Here is a tiny trained network, its code and every weight. The questions are about switching its units off for an input and a class, where a switched-off unit gives its printed mean instead of its output.

import numpy as np


def w(rows, s, z=0):
    codes = np.array(rows[::2]) - 128.0
    scale = np.full(codes.shape[1], s)
    scale[-1] = z or s
    return codes * scale


def f(y):
    return y / 2 * (1 + np.tanh(0.7978845608 * (y + 0.044715 * y**3)))


def log_softmax(a):
    a = a - a.max(-1, keepdims=True)
    return a - np.log(np.exp(a).sum(-1, keepdims=True))


def net(x, mask):
    res = np.array(x, float).reshape(1, 6) / 4 @ E
    y = f(res @ A[0][:, :-1].T + A[0][:, -1])
    res = res + np.where(mask, y, B[0][:, -1]) @ B[0][:, :-1]
    return log_softmax(res[-1] @ U[:, :-1].T + U[:, -1])


A, B = {}, {}
E = w([
[123,127,128,134,129,135],'x0',
[33,119,170,123,145,26],'x1',
[112,216,153,154,17,130],'x2',
[131,131,128,126,130,125],'x3',
[125,131,124,128,129,127],'x4',
[147,91,76,252,100,48],'x5',
],0.012)
A[0] = w([
[125,155,140,36,163,211,142],'N0',
[91,53,139,74,254,118,26],'N1',
[68,96,132,159,146,77,95],'N2',
[74,151,147,95,101,127,102],'N3',
[72,174,181,114,116,121,111],'N4',
[144,102,82,162,159,159,122],'N5',
[190,84,66,146,145,133,130],'N6',
[186,81,67,142,164,139,141],'N7',
[120,130,124,115,116,123,123],'N8',
[50,90,165,133,169,22,49],'N9',
[54,177,191,82,89,126,115],'N10',
[151,193,138,168,12,134,105],'N11',
[220,168,115,112,72,227,51],'N12',
[87,174,206,84,86,137,108],'N13',
[83,194,196,85,104,102,115],'N14',
[64,87,141,122,144,51,192],'N15',
[108,126,111,204,83,67,2],'N16',
[152,197,78,167,53,131,2],'N17',
[144,135,175,44,198,225,50],'N18',
[77,77,128,154,167,72,17],'N19',
[125,102,80,202,68,52,58],'N20',
[110,61,137,94,246,126,199],'N21',
[192,86,44,150,141,130,128],'N22',
],0.0089,0.0099)
B[0] = w([
[163,174,123,113,103,165,254],'N0',
[58,172,232,2,176,220,195],'N1',
[171,181,104,119,79,148,168],'N2',
[65,78,129,142,177,109,162],'N3',
[78,90,152,141,152,86,182],'N4',
[124,94,102,154,156,97,165],'N5',
[103,85,104,207,155,66,193],'N6',
[113,89,101,226,145,78,198],'N7',
[135,110,126,136,153,149,128],'N8',
[203,213,97,129,42,143,196],'N9',
[65,78,137,149,194,105,215],'N10',
[166,202,123,98,64,176,255],'N11',
[97,156,189,5,181,212,225],'N12',
[56,77,142,161,198,92,203],'N13',
[58,82,141,147,208,107,208],'N14',
[104,143,177,86,131,164,227],'N15',
[60,155,216,9,170,239,178],'N16',
[204,165,41,186,52,105,180],'N17',
[238,179,46,203,33,102,228],'N18',
[167,144,12,203,75,71,148],'N19',
[142,187,159,78,109,183,219],'N20',
[201,201,97,124,51,125,249],'N21',
[103,92,101,198,173,57,203],'N22',
],0.0083,0.01)
U = w([
[213,175,58,161,73,120,252],'0',
[97,162,205,45,135,203,117],'1',
[69,3,125,189,184,48,27],'2',
],0.012,0.0017)

Each question gives the input, the list of numbers given to net, and the class t.
The units are the neurons (one row each of A and B). Each row of codes is followed by its name. A weight is (code - 128) times the scale printed after its matrix; where a second scale follows, it is the last column's (A, B and U).
mask holds one flag per neuron, in row order. A switched-off neuron (its flag False) gives its mean, the last column of its row in B, instead of its output. The means were averaged over made-up inputs and are rounded, as every weight is.
A unit's drop is (log p(t) with every unit on - log p(t) with that unit switched off) / (log p(t) with every unit on - log p(t) with every unit switched off).
most important unit: the unit with the biggest drop
top k neurons: the k neurons with the biggest drops, biggest first
drop of u: that unit's drop, to one decimal
input [3,8,-8,-4,-6,8], class 0: most important unit => N19
input [-8,8,-4,3,6,1], class 0: top 2 neurons => (N19; N9)
input [7,2,-5,2,-8,1], class 0: top 2 neurons => (N21; N12)
input [-8,0,-5,7,-5,3], class 2: top 2 neurons => (N18; N11)
input [5,-4,5,-7,8,0], class 1: top 3 neurons => (N12; N18; N21)
input [3,-8,3,0,-6,-2], class 1: top 2 neurons => (N12; N21)
input [6,-2,3,7,2,0], class 1: top 2 neurons => (N18; N21)
input [-2,4,7,-8,5,6], class 1: drop of N16 => 0.5
input [1,-6,0,-3,3,8], class 2: drop of N0 => 0.1
input [3,-8,8,-2,4,-3], class 1: drop of N12 => 6.8
input [-7,6,3,2,8,4], class 1: drop of N16 => 0.1
